Below is a small trained network, with its code and all its weights. Each question gives an input and a class and asks what happens when units are switched off, that is, made to give their printed mean instead of their output.

import numpy as np


def w(rows, s, z=0):
    codes = np.array(rows[::2]) - 128.0
    scale = np.full(codes.shape[1], s)
    scale[-1] = z or s
    return codes * scale


def norm(h):
    return h / np.sqrt((h * h).mean(-1, keepdims=True) + 1e-5)


def f(y):
    return np.maximum(y, 0)


def log_softmax(a):
    a = a - a.max(-1, keepdims=True)
    return a - np.log(np.exp(a).sum(-1, keepdims=True))


def net(x, mask):
    res = np.array(x, float).reshape(1, 8) / 4 @ E
    u = 0
    for l in range(2):
        y = f(norm(res) @ A[l][:, :-1].T + A[l][:, -1])
        res = res + np.where(mask[u : u + 5], y, B[l][:, -1]) @ B[l][:, :-1]
        u += 5
    return log_softmax(norm(res)[-1] @ U[:, :-1].T + U[:, -1])


A, B = {}, {}
E = w([
[65,90,157,105,156,156,16],'x0',
[131,131,128,128,121,127,125],'x1',
[52,64,100,224,153,155,175],'x2',
[150,219,153,211,105,218,96],'x3',
[126,127,129,124,122,129,129],'x4',
[18,253,131,95,166,113,169],'x5',
[126,130,126,129,125,126,129],'x6',
[122,128,130,124,131,130,128],'x7',
],0.00044)
A[0] = w([
[95,73,91,179,127,87,122,96],'L0N0',
[213,164,73,139,154,123,243,50],'L0N1',
[70,210,128,143,123,157,133,254],'L0N2',
[77,123,131,208,152,120,119,36],'L0N3',
[77,93,135,95,227,178,3,67],'L0N4',
],0.0019,0.00052)
B[0] = w([
[171,165,156,97,119,190,163,190],'L0N0',
[17,94,202,163,34,83,53,238],'L0N1',
[161,111,128,151,160,147,63,247],'L0N2',
[168,142,115,81,114,172,192,184],'L0N3',
[124,147,155,191,6,36,207,243],'L0N4',
],0.0022,0.0013)
A[1] = w([
[249,52,193,187,76,165,122,252],'L1N0',
[34,240,159,115,187,111,153,70],'L1N1',
[84,35,69,23,155,24,193,90],'L1N2',
[185,196,160,30,75,72,52,176],'L1N3',
[60,76,84,214,157,179,215,250],'L1N4',
],0.0017,0.0004)
B[1] = w([
[72,163,69,104,200,83,117,251],'L1N0',
[177,6,25,119,159,48,101,185],'L1N1',
[134,252,135,228,145,228,59,201],'L1N2',
[125,68,154,123,129,189,216,219],'L1N3',
[191,123,192,25,108,128,128,207],'L1N4',
],0.0024,0.002)
U = w([
[57,110,181,195,3,36,139,191],'0',
[127,225,116,197,181,212,68,252],'1',
[161,58,19,106,224,54,90,40],'2',
[186,104,197,37,128,206,229,2],'3',
],0.0054,0.00078)

Each question gives the input, the list of numbers given to net, and the class t.
The units are the neurons (one row each of A and B). Each row of codes is followed by its name. A weight is (code - 128) times the scale printed after its matrix; where a second scale follows, it is the last column's (A, B and U).
mask holds one flag per neuron, layer by layer. A switched-off neuron (its flag False) gives its mean, the last column of its row in B, instead of its output. The means were averaged over made-up inputs and are rounded, as every weight is.
A unit's drop is (log p(t) with every unit on - log p(t) with that unit switched off) / (log p(t) with every unit on - log p(t) with every unit switched off).
The circuit of an input: a set's keep is (log p(t) with only the set's units on - log p(t) with every unit switched off) / (log p(t) with every unit on - log p(t) with every unit switched off). Starting from all 10 units, units are removed one at a time, each time the one whose removal leaves the highest keep (on an exact tie, the one counted first), for as long as the keep stays at least 0.8.
units of the circuit, in order: the units of the circuit, biggest drop first
top k neurons: the k neurons with the biggest drops, biggest first
top k neurons in layer l: the k neurons of layer l with the biggest drops, biggest first
input [-4,-1,6,1,1,2,2,-3], class 3: units of the circuit, in order	(L1N4)
input [5,4,6,1,2,8,7,0], class 2: top 2 neurons	(L1N1; L0N1)
input [7,-7,8,-2,7,8,-2,4], class 2: top 2 neurons	(L1N1; L0N1)
input [6,2,2,-8,-4,-6,-6,8], class 1: top 3 neurons	(L1N2; L0N1; L1N1)
input [6,-4,2,-8,-4,-7,-1,8], class 1: top 3 neurons in layer 0	(L0N1; L0N2; L0N0)
input [7,6,3,2,6,5,-3,-1], class 0: top 3 neurons	(L0N4; L1N0; L1N2)
input [5,6,-7,6,-6,-5,-2,7], class 3: top 2 neurons in layer 0	(L0N1; L0N2)
input [4,4,-5,4,8,-6,6,3], class 2: top 3 neurons in layer 0	(L0N1; L0N0; L0N3)
input [-3,7,-3,-8,5,-2,2,-2], class 1: top 2 neurons	(L1N2; L0N4)
input [5,-4,-8,7,2,3,4,-3], class 3: top 3 neurons in layer 1	(L1N3; L1N2; L1N0)
input [5,5,-1,-6,-7,-6,1,3], class 1: units of the circuit, in order	(L1N2; L0N1; L1N1)
input [2,-2,5,6,5,8,6,3], class 2: units of the circuit, in order	(L1N1; L1N2)
input [3,3,8,-7,-4,5,7,4], class 3: top 2 neurons in layer 0	(L0N0; L0N3)
input [7,-5,-4,4,-2,-6,-5,-3], class 0: top 4 neurons	(L0N4; L1N1; L1N2; L0N2)
input [-4,-5,-7,-8,2,6,4,-8], class 1: top 4 neurons	(L1N2; L0N4; L1N4; L0N0)
input [-3,-5,4,0,0,-2,4,8], class 3: top 3 neurons in layer 0	(L0N4; L0N0; L0N3)
input [2,-5,-2,3,-7,4,3,1], class 2: top 3 neurons	(L1N1; L0N1; L1N2)
input [5,0,7,6,4,2,2,-4], class 3: top 2 neurons	(L1N4; L0N3)
input [4,2,-2,3,-2,6,-6,3], class 2: units of the circuit, in order	(L1N1)
input [4,0,8,-2,-2,0,6,8], class 3: top 2 neurons	(L1N4; L0N1)
input [8,5,-1,7,5,3,-3,-5], class 0: units of the circuit, in order	(L0N4)
